Each row has a class, written after it, and each block has its own classes.
[ 16 -46  -9  13 -43  -9 -22  19   8 -71  31  32  74 -48  19 -37  10  46
  11   5 -27  -7  41 -30 -10  -5 -13  39   2   4  24 -16]  K_523
[ 30 -14   5  44  10 -17   2  12 -28 -51  22 -77 -16  -9 -22  14  57  57
  31  -4   2 -14  13   7 -40  26 -37  33  -1  14   0  33]  K_523
[ 27  12 -29  40  31 -16 -13  22 -18 -46  30 -65 -37  19  -4  -2  53  81
  37 -10 -17 -33  21 -13 -22  30 -44  34  -4   7  -3  40]  K_523
[ 11 -52 -28  15 -27  -7 -13  30  -1 -80  31  21  56 -36  16 -32  -4  64
  10   5 -28   5  44 -32  -1  -1 -18  48 -12   6  15 -17]  K_179
[ 27  19 -40  36  15 -15 -13  20 -17 -59  29 -56 -32  31   5 -20  37  76
  34  -9  -5 -18  16 -23 -36  30 -37  53 -21  17 -17  36]  K_179
[  3 -55 -12  20 -22  -4 -20  26  -9 -61  25  13  54 -47   6 -30  14  50
  16   5 -19  -6  39 -36  -3  -4 -18  42  -9  12  35 -23]  K_761
[  19  -35  -21    9  -59  -43  -17   43   34 -103   33   26   74  -14
   41  -46   17   34   17    1  -46    0   30  -41   -6   -3  -12   40
   -5   33   16  -10]  K_533
[ 11 -52 -19  15 -30 -19 -28  25  -4 -76  38  19  56 -37  12 -40   8  58
  14 -13 -28  -9  30 -49   1 -12 -26  43  -5  11  29 -23]  K_761
[ 13 -50 -27  13 -24 -16  -6  34 -12 -77  31  12  41 -36   8 -35  19  66
  12  12 -35 -21  40 -47   2 -12 -30  42  -2  12  26 -16]  K_533
[ 23   2   3  34 -10 -16   7  17 -22 -67   8 -72 -28  -2 -34   9  47  45
  35  -4  -2   5   9  12 -54  31 -33  44 -26  43  19  35]  K_740
[ 21 -55 -26  14 -12 -17 -18  21 -10 -73  33  26  33 -38   7 -41  12  73
   6   4 -50 -17  43 -44   0   1 -21  45  -8  -3  27 -10]  K_523
[ -2 -51 -12   9 -29 -15 -28  33   2 -79  20  26  54 -47  14 -34 -14  68
   7  -1 -46 -26  24 -35 -10  -7 -21  48 -13   5  44 -20]  K_102
[ 18  -1   4  36 -11 -22   3  19  -5 -74   8 -62  -3 -16  -5  17  37  40
  31  -7  -1  -4  13   8 -54  30 -22  46 -17  41  13  21]  K_102
[ 20  26 -28  32  11 -21  -4  35  -9 -68  18 -56 -28  21   7  -5  54  61
  38  -4 -15 -22  17 -16 -29  30 -37  45 -25  37   1  41]  K_533
[ 15 -42 -16  10 -29  -8 -22  27 -11 -73  31  28  54 -40   5 -37   5  59
  17   0 -40  -8  42 -41  -3  12 -17  48 -28  18  24 -11]  K_761
[ 23 -31 -22  11 -57 -32 -31  22  27 -96  42  22  49 -10  24 -57   9  48
  21 -17 -42  -3  28 -44 -27 -14 -23  42   8  12  39  -8]  K_740
[  8 -42 -31   8 -35 -15 -15  32 -10 -75  26  37  41 -37  13 -38  -1  75
  14   5 -50 -12  40 -44 -11  11 -20  58 -17   2  18  -4]  K_276
[  7 -60 -26  14 -33 -20 -21  31  -5 -83  27  19  44 -46  19 -32  10  65
  15   8 -35  -1  33 -45 -14   4 -20  46 -22   7  25 -14]  K_245
[ 21 -33 -38  12 -49 -43 -25  29  19 -93  38  28  52 -11  34 -55  12  62
  23 -22 -44  -6  21 -51 -20 -11 -24  48   9   6  16  -7]  K_276
[ 17  -8   1  38 -18 -21  -1  27 -19 -73   4 -68   3 -19  -9  15  47  43
  43   4   8   9  12  11 -57  38 -25  41 -23  36   8  22]  K_245
[ 10  25 -29  32   6 -26 -15  33 -10 -58  -1 -47 -26  21   4 -10  43  72
  36 -12 -23 -17   5  -4 -32  41 -32  50 -30  26  -1  43]  K_276
[ 19  14 -27  42  27 -17 -30  27 -20 -54  27 -73 -32  29  -3 -15  41  86
  38 -18  -6 -33   5 -12 -24  18 -43  48 -10  13 -11  31]  K_179
[  0 -52 -19  15 -40 -16 -18  39  -1 -89  17  22  58 -48  22 -24  -4  66
  17   7 -34   1  34 -34 -16   5 -22  43 -10   1  36 -15]  K_245
[ 23 -40 -36  13 -45 -37 -18  32  16 -88  42  21  49 -21  23 -56  19  66
  24 -14 -41  -5  32 -54 -18 -16 -23  46   9  10  19 -10]  K_276
[ 21  -9  -8  44   4 -12   4   8 -30 -50  17 -77   1 -11 -17  15  57  43
  37 -13  22  -3  10  -3 -37  20 -38  28  -3  28   8  19]  K_761
[  4  17 -18  36   4 -20 -21  40  -4 -68   6 -57 -15  11   9   3  39  62
  40  -7 -12 -13   4   3 -36  37 -36  44 -26  20  12  39]  K_245
[ 27  -4  -4  41  15 -24   9  14 -32 -60  16 -82 -31   0 -23   6  67  68
  32  -7   4 -19  10 -16 -41   7 -41  29  -4  39  11  32]  K_533
[ 16 -45 -12  14 -36 -14 -24  28   4 -82  37  27  54 -39  15 -45   9  53
  16  -2 -35  -2  42 -47 -11   1 -13  51 -15  15  30 -14]  K_761
[ 19 -10 -14  41   3 -18   2   7 -32 -48  14 -81 -31   8 -22   6  50  55
  38  -9  14 -11   2  -5 -53  16 -45  34  -4  21  16  25]  K_740
[  9  26 -15  34   6 -17 -17  44  -2 -71   8 -53 -27  17   7  -3  46  58
  36   1 -16 -25  15  -3 -27  32 -33  47 -24  40  11  33]  K_533
[ 17  -6  -5  40   0 -21   6  25 -27 -71   6 -81 -20 -18 -21  16  55  58
  35   6   2   3   8   1 -49  34 -31  40 -20  34   8  31]  K_245
[ 21 -62 -30  21  -4  -8 -15  12 -13 -63  42   8  41 -46   8 -29  26  76
  13  -7 -25 -19  42 -44   3 -21 -34  27  11 -13  27 -15]  K_523
[ 17  24 -15  34   9 -27 -15  31   5 -74  19 -60 -33  15   4  -6  38  61
  31 -14 -24 -26   5  -6 -42  29 -33  55 -20  27  11  37]  K_102
[  14  -32  -17   10  -67  -42  -35   42   36 -114   31   26   69  -23
   39  -45    4   40   21   -9  -45    9   19  -33  -21    5  -12   48
   -7   25   22  -12]  K_245
[ 17  -9 -12  40   5 -15  18   6 -33 -41  13 -84 -24   2 -35  16  55  49
  30  -8  18   0   3  10 -44   8 -47  27  -3  26  14  28]  K_740
[ 15  17 -24  40  15 -10 -12  29  -6 -61  17 -60 -21  24  -3  -6  37  65
  33 -10   0  -9   9   5 -29  27 -34  47 -20  22  -5  34]  K_179
[  5 -49 -32   8 -39 -15 -14  27 -19 -66  16  26  56 -47  12 -28   3  67
  14  -1 -34 -10  37 -34  -1   5 -27  48 -13   7  13 -15]  K_276
[ 19  -4 -20  35   3 -19  12  27 -32 -61   4 -71 -16 -18 -19  11  53  56
  41   1   0   1  13   2 -44  36 -33  48 -26  28   1  33]  K_276
[   3  -40  -13    8  -65  -20  -22   42   17 -101   15   40   75  -45
   34  -29  -11   45   16   11  -39   14   35  -25  -23   20   -8   50
  -22   16   26  -15]  K_245
[  2  15 -21  37   6 -19 -15  32   7 -63  13 -59 -14  13  17   9  30  52
  33 -11 -11 -26   6  -1 -33  31 -37  44 -11  19  11  28]  K_102
[ 22  -1   3  39  -1  -7   7  27 -18 -76  10 -67 -23  -5 -24   5  38  62
  25   7   3  15  14  10 -43  35 -21  56 -36  42  -6  29]  K_179
[  9  -4  -5  39 -12 -17   9  22 -24 -53  -2 -65   0  -4  -8  18  48  52
  38  -4   9  -1   3   8 -43  34 -32  41 -12  27  -3  34]  K_276
[ 22  -3  -6  40   8 -16  14  10 -35 -53   8 -81 -35   1 -39   7  56  57
  33  -4   6  -2   4   5 -51  17 -38  37 -13  28  20  32]  K_740
[  9  24  -6  35  -4 -18  -9  34  -9 -59   3 -54 -14  18   9   1  49  46
  32   2  -8 -24  12   6 -30  35 -34  46 -23  33  -1  40]  K_533
[  1 -46  -8  11 -49 -16 -28  47  14 -99  20  32  48 -46  23 -34  -2  61
  13   9 -45   5  38 -31 -14   8 -14  57 -25  15  37 -13]  K_245
[ 17  22 -44  38  19 -22 -19  24 -22 -49  16 -60 -33  21   2 -12  51  84
  47 -18 -11 -32   7 -19 -38  25 -43  42  -7  12  -5  33]  K_276
[  9 -46 -14  13 -40   4 -14  32  -2 -84  27  28  57 -45  11 -34  -8  64
   7  12 -29   3  48 -28  -3   4 -15  60 -16   9  18 -16]  K_179
[ 14  29 -40  33   8 -22 -15  18 -13 -48  10 -39 -22  31   8  -5  39  71
  38 -23 -12 -22   4 -11 -41  33 -40  40 -18  19  -7  44]  K_276
[ 24 -40 -31  11 -48 -42 -24  29  18 -86  45  18  55 -25  22 -59  19  60
  22 -13 -42  -9  30 -58 -21 -18 -19  45  12  14  20  -7]  K_276
[ 11  20 -27  38  19 -11  -8  30 -21 -54  15 -70 -47  22 -15  -4  49  70
  42  -2 -13 -25  13  -8 -31  29 -43  49 -12  19  17  37]  K_740
[ 10 -50 -20  10 -33  -4 -19  32  -7 -77  27  28  57 -36   7 -36 -12  68
   8   7 -31   0  37 -31  -2   3 -16  53 -27  17  10 -18]  K_179
[  25  -39  -40    7  -58  -44  -28   31   22 -108   40   28   61  -21
   39  -50    7   52   21  -15  -46    5   28  -52  -20    2  -21   42
  -10   18   17  -11]  K_245
[  8  21   4  35   7 -20 -32  31  -9 -46   1 -42  -3  27   9   1  31  63
  33 -14 -26 -35   3  15 -20  48 -30  42 -23  15  -2  47]  K_523
[ 16 -30 -33  12 -47 -42 -29  32  21 -92  35  30  53  -9  30 -55   9  62
  23 -24 -45 -10  17 -47 -18 -12 -23  51   9   9  22  -4]  K_276
[  23  -46  -37   16  -40  -49  -29   34   25 -106   48   13   42  -13
   35  -50   18   59   24  -15  -43    1   20  -58  -22  -11  -21   41
    2   14   23  -10]  K_245
[ -5 -50  -4  13 -32  -5 -10  39  -2 -74  11  33  65 -44  19 -28   8  58
  13  14 -31 -15  43 -34   1  -9 -17  44  -9  14  44 -14]  K_533
[ 19 -16  -9  41  16 -32  -3  16 -37 -59  16 -83 -23  -9 -24  12  54  77
  34 -17   4 -10  -3  -9 -43   9 -43  29 -12  22   8  30]  K_245
[ 10 -11  -6  41   2 -16   3  17 -31 -64   3 -76  -1 -21 -16  27  55  54
  33  -7  10   1   0   9 -36  25 -38  30 -16  26   6  29]  K_245
[ 11  30 -13  35  -2 -18 -16  33  -2 -64  11 -50 -17  20   6 -11  41  46
  35  -6  -7 -11  11 -11 -31  41 -25  57 -21  37   6  31]  K_761
[ 11 -44 -16   8 -46  -7 -12  24  -7 -77  20  26  43 -36   7 -31   1  49
  18  10 -38   2  44 -26 -20  16 -18  54 -28  14  32  -8]  K_740

Next block, with new classes.
[  6  19   3 -20  11   9  13   4   6   3  70  12 -14  14  15   4 -16  34
 -27   0 -17  18 -22 -54   8  -4  10 -64 -50  45 -64  -5]  K_83
[ 26 -12  29  -3  49 -28  -7  51 -17   3  52  -5 -61  47 -26  -1  -4 -35
  23  -7  -5  -9 -14 -19  -8  38 -22  -2 -38  16   7 -15]  K_720
[ -7   8  16  -1 -17 -35 -17  10 -49   1 -32  13  46 -15  22  38 -30  -9
  27   4  26  14  23  18  -4 -26  27   6  22 -13  11  24]  K_962
[ 15  40   8 -34  -8   5  10 -12 -29  -8  73 -11 -18 -23  -2 -20 -20  15
   5 -11 -18   6 -18 -44  -7  20  29 -63  -2  30 -13  13]  K_720
[ 20 -17  33   0  46  -9 -14  77  10  21  28   1 -66  87 -33  32 -12 -42
  37 -16 -15 -24   0   6 -19  22 -42  -9 -35  25  44 -18]  K_561
[ 50 -11  -5 -34   0 -30 -31  -9 -18   7 -39 -25  50   5  32  38 -34  -3
  65  -7  -1  18 -27  10 -19  -8  27  12  27 -17   7  28]  K_962
[ 29 -13  41  24  40 -14 -20  64  -5  31  20  12 -56  61 -38  46 -21 -34
  31  -2  -2 -20  -8   4 -19  21 -66  -5 -57  21  33 -16]  K_561
[-11  -5   6   2 -14  -6   7 -14   8  30 -15   2  -5 -26  -8   6  19  19
   2  23  26  22  -4  19 -18   5 -40  46 -71  10 -17 -11]  K_328
[-19  71  -2 -39  -2   1   8  24  52  56   4  37  29  -3  30   1 -39  49
  11 -75  -6  -8 -51   8  -8 -39   3   9  28 -23 -22   1]  K_108
[ -6  32  18 -21 -14 -23 -13  10  -9  49 -35  46   8 -46 -20  27 -26  18
  57 -63  -7 -11 -24  16 -49 -10 -30  11 -27 -31   4   1]  K_962
[  8 -17  20  23 -16  22  22 -17   4  22 -14  14  -2 -56 -34 -22 -14   4
  -3  22   9  27  26 -11 -31  14 -56  32 -98  25 -21  -2]  K_561
[ 19 -14  22   0  36 -29 -30  54 -26   2  46 -24 -49  56 -20  33   8 -30
  28   6   0 -17 -20   1  11  36 -15 -10  -9   9  34 -16]  K_720
[ 41  36  23 -30  14  -6  26  13 -42 -13  77 -19 -39   3   0  -3 -46   4
  17   1 -23 -14 -18 -38  13  10   4 -59 -51  35 -25 -11]  K_720
[ 25 -44  13 -23  35  -9 -40  55   0  -7  -4 -18 -48  81 -33  53  29 -50
  34 -16 -13 -20 -27   4   5  18  -4  -9 -24  -5  32 -14]  K_38
[  4  22  16 -17 -26 -37  16  -2 -24 -22 -42  -6  36 -12  30  22 -32 -27
   2  13  29 -14  -3   7   1 -28  36   1  15 -38 -28  -4]  K_612
[ -2  41   2 -69 -14   1 -24 -20  46   7 114  22 -14  14  -3   7 -32  61
   8 -41  -1 -25 -19 -15  27  25  90 -99  66  32  26  -5]  K_328
[-32  40  22 -33 -28  -2 -16   8 -35  50 -24  38  33 -71 -27  26 -22  10
  38 -72 -15  -4 -24  20 -52 -21   1  -3 -16 -44  14   8]  K_108
[ 26  23   5  -6 -38 -30  20  -8 -54  -3 -23 -11  42 -27  27  31 -49  -7
  23  24  28   5  42  19  19  -6  38  13  23 -10  -6  12]  K_612
[ -1 -17  11   3 -15  -8   2  -5 -26  24  22  10 -32 -28 -25   4  -5  -2
  -5  36  12  29  19 -20  -9  15 -34  25 -88  37   0   4]  K_366
[ -2  23  50 -10   0 -24  -3  43 -16  29 -24  33   6 -41 -10  22 -28  -6
  35 -34 -12 -18 -35  -1 -38 -20 -24   4 -51 -52 -33  -8]  K_561
[ 24 -23  23   9  53 -11 -26  57 -38  46  48  23 -71  38 -61  26 -22 -21
  43 -26 -26 -22  21   3   7  54 -41 -14 -31  37  49 -17]  K_76
[ -3 -27   7  -8  30 -31 -35  46  20  20 -17   7 -39  67 -28  20  21 -23
  28  -7 -17  -3   2  14   3  45 -10  -5 -24  49  35 -21]  K_366
[ -1   4  26   7 -40   1   4 -39 -15  18 -19  -1  -3 -99   0 -26 -14  26
  -4  13  20  47 -14 -13 -42   0 -45  46 -56 -17 -47  23]  K_123
[  6  -4  12  -5   3  -2  23 -12   4  29  -2  -8  -4 -35 -12 -18 -14   7
  -9  28   7  27  -3  -5 -12  -4 -32  45 -87  14 -26  -5]  K_108
[ -7  21  15 -30 -28  -7 -24  14 -34  37 -32  42  11 -34  -9  28 -41  -3
  58 -83 -16   1 -31   8 -63 -19 -35  10 -15 -38  14  14]  K_366
[ 11  53  16 -22   4   6  27  -9 -24   4  85   4 -16  -9  -8  -8 -34  22
 -28  -3 -10  -8  -1 -36   5  -3  34 -81 -37  51  -4  10]  K_108
[  6  15  23  19 -27 -17  29  13 -26  -1  27   7  10 -40  20  35 -31   5
  -8  24  48 -29  -4  -4  13 -24  -4  45 -56 -38 -19   1]  K_371
[ -6  15  37 -34 -13  -2 -24  24 -21  25 -60  22   7 -37 -29  39 -33 -16
  69 -67 -32 -23 -44  16 -42 -11 -27   3 -33 -63   1   5]  K_38
[ -8  12  38  -9 -32 -22   2   0 -41 -10 -13 -18  29 -17  13  49 -64 -31
  14  38  19  -7  -1  -4  -4  -9  18 -10  -9 -36  -5  11]  K_612
[ 21 -32  23  -5  30 -14 -23  41 -35  16  17   0 -60  53 -56  32   6 -40
  45 -12  -9 -33  -3  10   1  46 -26  -9 -48  14  50 -17]  K_986
[ -4  35  41 -36 -23 -13 -25  21 -19  30 -59  40   2 -41  -9  42 -42  -4
  54 -73  -8  -2 -52  12 -57 -33 -22  10 -18 -60 -14  16]  K_38
[ 56  40  16 -45  19   5  15  -3 -26  13  76   5 -40  20  -7   2 -63   1
  22 -15 -43 -11 -18 -45   2   7  12 -82 -28  45 -14  20]  K_38
[ 19  36   8 -39  14  17  21  -3 -38  29  87   4 -39   5 -15 -14 -46  10
  18  -3 -47  -7  -9 -45   2  15   3 -67 -34  45   6  19]  K_986
[ 16  40   6 -44   1   4  24  11  -9  -7  48  -9 -28   7   6   4 -24  24
  -7  -8 -24   8  -9 -39   1  -5  25 -66 -30  31 -20  -4]  K_612
[ 16  -1  10 -23 -20  21   6 -26 -31  -3  21  -2 -32 -37 -32   0  -4  -1
  -1   1  13  17 -23 -38 -32   0 -10  -8 -77  15  -1  16]  K_986
[ 33   4  15   7  -6  -9   0  -7 -64   2  -3 -10  45  17  11  33 -74 -34
  27   9  18  -7  16  19  19  -9  -9  -5   9   8  22  15]  K_108
[ 13 -27   7  -8  -7 -11  -5 -28  16  17 -19 -32  11 -11  16  10   5   6
   3  55  32  34 -43  -4 -19   8 -39  57 -70  -2 -36   5]  K_328
[  7 -10  29   3  36 -13 -25  59   0  48  21  -2 -54  66 -25  49 -19 -27
  28  -8  -7 -27 -23   3 -10  40 -34  -5 -26  22  29  -6]  K_76
[ 15  15  19  27  -9 -35  25   3 -36  -7 -12  15  26 -26  23   1 -41  -9
   9  12   7  -4  34  -1   6   6  13  12  -1 -18 -57   9]  K_83
[ -9  15  13 -29   6 -12 -21  23 -22  29 -48  17  21 -34  -7  29  -4  -5
  63 -51 -25   4 -50  16 -43 -22 -32  29 -31 -55 -11  -2]  K_328
[  2   3  13  -5 -18  -3   8  -9  15  26   2  -7 -30 -36  -2  -7  11  12
  -5  19  -1  28 -16 -12 -23   7 -19  21 -57  10 -45   0]  K_123
[ 25  31   8  -9   1  10 -17   5  -3  47 -31  59   5 -42 -20  28 -57   9
  40 -91   3  -6 -51  -6 -56 -24 -44  12 -22 -22  -9   3]  K_76
[ -7   6  13   4 -36 -14  -1 -17 -29  -1 -29  12  45 -59   4  13 -32  -6
  -1  15  38  21  22  13  11 -22  25  41   9 -28  -7  14]  K_108
[ -3  34  35   7 -28 -39  30   5 -56 -10  -6   9  29 -69  39  -3 -44  12
   3  27  17 -16   4  -4  22 -18   9  24 -17 -39 -47  11]  K_371
[  7 -22  23  12  -9  -1  -4 -18  -9   5 -16  -8  -5 -46 -26 -11   1  -9
   4  17  20  32 -18 -15 -42  29 -42  33 -84   6 -25  -3]  K_720
[ 33 -26  32  10  45 -29 -36  59 -19  26  21   6 -64  40 -29  54  -4 -30
  19 -11  18  -2 -19  -4 -32  13 -16  17 -41   5  28   0]  K_76
[  2  29  23 -32 -20  -6 -21  13 -42  29 -51  35  11 -53 -11  24 -29   4
  63 -79  -9   3 -51   6 -60 -24 -20  19 -13 -58   1  21]  K_986
[  0  22  35 -24 -31   0 -15   4  20  34 -84  30  14 -32 -22  46 -42  -7
  56 -60   3 -23 -54  25 -47 -11 -39  26 -51 -48 -17  -2]  K_38
[-11 -15  21  22 -19   4  -1  -4 -47 -25 -36  15  38 -29 -17  29 -40 -38
   3  36  11  -7  42   7  48 -19   5   2 -24 -13  -5   1]  K_38
[ -3  -8  22  10   1 -16  27   2  14   8   3 -18 -16  -6   9 -11  -3   5
 -11  32  17  14  13  -5 -31  15 -12  35 -72  17 -41   3]  K_83
[ -1 -13  20   2 -19 -18   1 -16 -27  19 -13   6 -12 -39  -6  -8 -11   2
  -5  34   4  30  -4 -16 -23  12 -43  20 -81  18 -28   8]  K_366
[  3  25  12 -26  18  15  26  -6 -25  -3  84   6 -44   5 -32 -22 -24  -1
   9  -9 -32 -13  18 -28  -7  20   3 -66 -46  48  13   0]  K_328
[ -3   4  14  10 -22 -18 -11 -20 -41  28   2  21  47 -14   2  27 -33 -19
  28   2  24  -2  14  21 -16  19   5   3  14 -12   8  22]  K_328
[ 60 -24  30  18  28 -18 -18  14 -35  -8  61  29 -74  21 -54  15 -52 -40
  23 -28  18  -5   8 -36 -39  30 -42  -4 -61  20  48  14]  K_366
[ 22 -13  12   6 -14  -8  24 -19 -10   7 -41 -11  -7 -41  -4  -7 -11  13
  -8  31  20  36  -3  -8 -20   4 -59  41 -93   1 -46 -12]  K_612
[-13 -27  12  -9  -8  11 -26 -12   6  13 -60 -19   5 -39 -15  16 -18   3
  16  23   3  25 -20   8 -15  -2 -30  33 -43   8   3  -5]  K_76
[ 17  -7  -1  15  -2  13   4 -25  -3  29 -21  21  -4 -53 -13  -5  -3  13
 -23   6  14  33 -22 -26 -34  -7 -41  19 -76  22 -45   2]  K_76
[-18 -29  19   9 -42 -28 -12   2  10  14 -48  -1  35 -33  13  70 -13 -20
   8  75  44  24  -1   0   9 -17  14  73 -48 -44 -39   2]  K_962
[ 38 -24  -3  15  27  -5 -18  17  39 -25   1  31 -46  65 -14 -10  27   4
 -14 -64  41 -11 -13   8 -19   7  -1  -3  14   5  23 -12]  K_986
[  5 -17  13 -13 -20 -15  -9   1 -25 -22 -22 -29  47  -6   5  50 -39 -24
  19  41  17 -11   0   0  43   3  28  -3  -5 -28  -3 -11]  K_612
[  6  23  32 -18 -26  -5 -13   8 -13  35 -44  41  21 -68 -18  16 -42  12
  51 -57  -4   0 -27  10 -49 -18 -37  17 -28 -40 -11  -1]  K_561
[-10  15  29   0  -7 -30   2  23 -57  23 -14   4  36 -30   9  14 -24 -35
  32   8   7  22   3  -2 -27   8  15  27 -22 -11 -23  22]  K_720
[  3   5  25   1 -21 -17   1   0 -53   4 -34   5  38 -16   6  30 -43 -36
  29  18  24  -4   2   4   3  -3  20  16 -14 -13  -2  26]  K_986
[-19  13  18  11 -42  -4 -13  -2 -65  -1 -41  12  42 -31   7  37 -37  -8
  19  24  17  13  20  11  32  -3  13   0  14  -4   1  22]  K_986
[ -1  21  13 -16 -33  13 -16  -1   2  47 -74  39  20 -53 -29  28 -31  16
  64 -70 -16  -3 -16  34 -35  -1 -42  30 -24 -34   3   5]  K_38
[ 13  -4  27  15  12 -11  -1 -11   9   8 -15  -8  -2   1 -19  23 -17 -18
 -19  29  22  -8 -40  -3 -21  -8 -37   2 -88   7 -12 -15]  K_108
[-10  18  16 -16 -18   9 -30   9  -1  40 -62  35  21 -57 -13  35 -28  15
  37 -69  -5   6 -51   6 -55 -16 -23  14 -16 -38 -12   6]  K_76
[-12   3  18 -14 -33  16   3 -12 -21  16  16 -13 -25 -32  -4  13 -16  -5
   1  28 -16  29  -3 -17 -16  -3 -19  -9 -48  15 -25   6]  K_123
[ 35  31  35 -24   2 -18 -28  -4 -62 -19 -76 -13  18 -51  -9  28 -56 -36
  80 -47 -44   1 -72  -1 -73 -22 -31 -26 -22 -44  -6   5]  K_720
[ -5   8  10  -3 -19   6  18 -17  25   1  17  11 -26 -39   0 -14 -14  21
 -19  20  20  13 -17 -31 -12  -1 -25  28 -56  13 -21   0]  K_371
[ 10  25   7 -51 -15  -5 -18   6 -16  25 -61  34  18 -56 -22  22 -21  12
  63 -64 -30  -4 -37  11  -4 -22  -9   6 -24 -31 -19  -9]  K_38
[ 21  49   8 -42  13  -2  23  -3 -23  22  72  -1 -20  -8  -6 -20 -40  25
   6  -9 -43  -2  -3 -28  13   7  23 -65 -17  46  -8   5]  K_108
[ 25 -24  30  -9  34 -14 -22  47  -9   9  35 -17 -65  40 -33  25  -3 -25
  40 -15 -26 -16  -6   4  -4  33 -16 -16 -41  13  22 -18]  K_123
[-17   0  -3   0 -23  14  18 -21  13  38 -16  23 -14 -31 -16 -15   7   7
 -15  23  18  31  -2 -13 -18   2 -31  43 -68  23 -27   3]  K_986
[ -9  21  31 -22 -19 -19 -43  10 -48  31 -33  43  11 -45 -24  41 -47 -10
  57 -75 -17  -9 -44   8 -69 -17 -36 -15 -24 -41  28  13]  K_366
